Here is a tiny trained network, its code and every weight. The questions are about switching its units off for an input and a class, where a switched-off unit gives its printed mean instead of its output.

import numpy as np


def w(rows, s, z=0):
    codes = np.array(rows[::2]) - 128.0
    scale = np.full(codes.shape[1], s)
    scale[-1] = z or s
    return codes * scale


def norm(h):
    return h / np.sqrt((h * h).mean(-1, keepdims=True) + 1e-5)


def f(y):
    return y / 2 * (1 + np.tanh(0.7978845608 * (y + 0.044715 * y**3)))


def log_softmax(a):
    a = a - a.max(-1, keepdims=True)
    return a - np.log(np.exp(a).sum(-1, keepdims=True))


def net(x, mask):
    res = np.array(x, float).reshape(1, 4) / 4 @ E
    u = 0
    for l in range(3):
        y = f(norm(res) @ A[l][:, :-1].T + A[l][:, -1])
        res = res + np.where(mask[u : u + 12], y, B[l][:, -1]) @ B[l][:, :-1]
        u += 12
    return log_softmax(norm(res)[-1] @ U[:, :-1].T + U[:, -1])


A, B = {}, {}
E = w([
[175,2,213,147],'x0',
[136,96,121,27],'x1',
[167,74,1,115],'x2',
[38,185,119,205],'x3',
],0.0064)
A[0] = w([
[31,149,94,38,172],'0.n0',
[81,77,83,80,111],'0.n1',
[90,146,52,120,172],'0.n2',
[230,88,152,2,5],'0.n3',
[134,89,86,137,81],'0.n4',
[100,189,237,208,57],'0.n5',
[191,91,131,141,147],'0.n6',
[71,241,106,175,89],'0.n7',
[205,25,98,171,169],'0.n8',
[237,99,27,189,68],'0.n9',
[52,147,151,143,160],'0.n10',
[118,70,139,31,103],'0.n11',
],0.0079,0.0026)
B[0] = w([
[99,71,39,116,194],'0.n0',
[58,131,125,112,154],'0.n1',
[96,158,93,79,184],'0.n2',
[253,132,135,91,245],'0.n3',
[158,61,144,153,135],'0.n4',
[164,52,194,137,247],'0.n5',
[127,83,98,176,177],'0.n6',
[180,130,127,66,218],'0.n7',
[120,135,44,240,255],'0.n8',
[126,73,143,182,207],'0.n9',
[132,132,185,29,175],'0.n10',
[188,134,54,66,195],'0.n11',
],0.0065,0.0038)
A[1] = w([
[90,169,144,155,120],'1.n0',
[211,113,146,68,114],'1.n1',
[211,192,187,155,203],'1.n2',
[146,109,213,156,247],'1.n3',
[63,116,184,192,124],'1.n4',
[55,139,101,60,108],'1.n5',
[147,187,51,147,19],'1.n6',
[177,119,145,120,69],'1.n7',
[157,75,116,135,203],'1.n8',
[121,205,67,170,159],'1.n9',
[90,136,251,151,232],'1.n10',
[195,35,104,77,246],'1.n11',
],0.011,0.0015)
B[1] = w([
[182,70,254,96,130],'1.n0',
[181,112,1,139,204],'1.n1',
[113,79,96,51,192],'1.n2',
[31,132,139,46,222],'1.n3',
[213,78,188,103,178],'1.n4',
[33,160,58,202,163],'1.n5',
[147,159,173,107,168],'1.n6',
[176,157,102,134,153],'1.n7',
[97,210,127,149,186],'1.n8',
[181,178,254,126,166],'1.n9',
[79,48,160,24,236],'1.n10',
[128,156,65,160,254],'1.n11',
],0.0058,0.0066)
A[2] = w([
[127,112,120,94,111],'2.n0',
[165,97,128,207,55],'2.n1',
[165,227,73,94,210],'2.n2',
[82,112,187,110,254],'2.n3',
[136,144,80,217,182],'2.n4',
[119,116,94,129,188],'2.n5',
[135,221,115,85,247],'2.n6',
[201,114,104,90,100],'2.n7',
[227,108,110,188,152],'2.n8',
[146,118,7,141,54],'2.n9',
[126,33,116,202,241],'2.n10',
[161,91,187,142,55],'2.n11',
],0.011,0.0019)
B[2] = w([
[129,87,93,115,148],'2.n0',
[80,39,123,183,161],'2.n1',
[126,188,191,163,227],'2.n2',
[178,119,94,2,191],'2.n3',
[80,99,189,125,201],'2.n4',
[70,208,161,136,158],'2.n5',
[164,80,206,232,186],'2.n6',
[198,185,169,205,183],'2.n7',
[128,65,130,174,214],'2.n8',
[135,118,144,61,253],'2.n9',
[69,145,86,109,202],'2.n10',
[118,131,95,144,149],'2.n11',
],0.0077,0.0067)
U = w([
[81,37,76,251,74],'0',
[53,214,78,121,5],'1',
[251,135,81,174,163],'2',
[122,224,211,190,121],'3',
[115,96,175,28,230],'4',
],0.013,0.0021)

Each question gives the input, the list of numbers given to net, and the class t.
The units are the neurons (one row each of A and B). Each row of codes is followed by its name. A weight is (code - 128) times the scale printed after its matrix; where a second scale follows, it is the last column's (A, B and U).
mask holds one flag per neuron, layer by layer. A switched-off neuron (its flag False) gives its mean, the last column of its row in B, instead of its output. The means were averaged over made-up inputs and are rounded, as every weight is.
A unit's drop is (log p(t) with every unit on - log p(t) with that unit switched off) / (log p(t) with every unit on - log p(t) with every unit switched off).
The circuit of an input: a set's keep is (log p(t) with only the set's units on - log p(t) with every unit switched off) / (log p(t) with every unit on - log p(t) with every unit switched off). Starting from the 12 units with the biggest drops (on a tie, the unit counted first), units are removed one at a time, each time the one whose removal leaves the highest keep (on an exact tie, the one counted first), for as long as the keep stays at least 0.8.
circuit, biggest first: the units of the circuit, biggest drop first
k most important neurons: the k neurons with the biggest drops, biggest first
k most important neurons of layer l: the k neurons of layer l with the biggest drops, biggest first
drop of u: that unit's drop, to one decimal
input [-6,8,-5,-2], class 1: 4 most important neurons -> 0.n0; 1.n5; 0.n8; 1.n4
input [-3,4,-4,0], class 1: 2 most important neurons -> 1.n5; 0.n0
input [5,7,8,2], class 0: circuit, biggest first -> 0.n8; 2.n3
input [2,0,-7,-6], class 2: most important neuron of layer 2 -> 2.n7
input [4,6,4,1], class 2: circuit, biggest first -> 0.n3; 2.n7
input [-4,0,4,2], class 3: circuit, biggest first -> 1.n9; 2.n2
input [-2,8,-3,5], class 1: 3 most important neurons -> 1.n5; 0.n0; 1.n10
input [7,-1,-7,-7], class 2: 2 most important neurons -> 0.n3; 1.n1
input [-8,1,-7,-2], class 3: 2 most important neurons -> 2.n6; 0.n0
input [-3,-4,6,-1], class 0: 3 most important neurons of layer 2 -> 2.n1; 2.n8; 2.n7
input [-3,4,-2,-1], class 1: 2 most important neurons -> 0.n0; 1.n5
input [8,-3,-5,-7], class 2: 3 most important neurons of layer 2 -> 2.n7; 2.n4; 2.n6
input [-8,3,-6,7], class 3: 2 most important neurons -> 2.n6; 1.n3
input [-2,-7,2,-3], class 0: most important neuron -> 0.n9
input [-7,4,-2,-2], class 3: 2 most important neurons -> 2.n6; 2.n2
input [-5,7,0,2], class 1: 2 most important neurons -> 0.n0; 1.n5
input [-2,5,0,-1], class 2: drop of 0.n3 -> 0.7
input [-1,5,5,-2], class 2: drop of 1.n8 -> 0.0
input [-8,-6,5,-8], class 3: drop of 2.n2 -> 0.1
input [7,3,0,1], class 0: most important neuron -> 0.n8
input [3,7,-8,-2], class 2: 2 most important neurons of layer 0 -> 0.n11; 0.n3
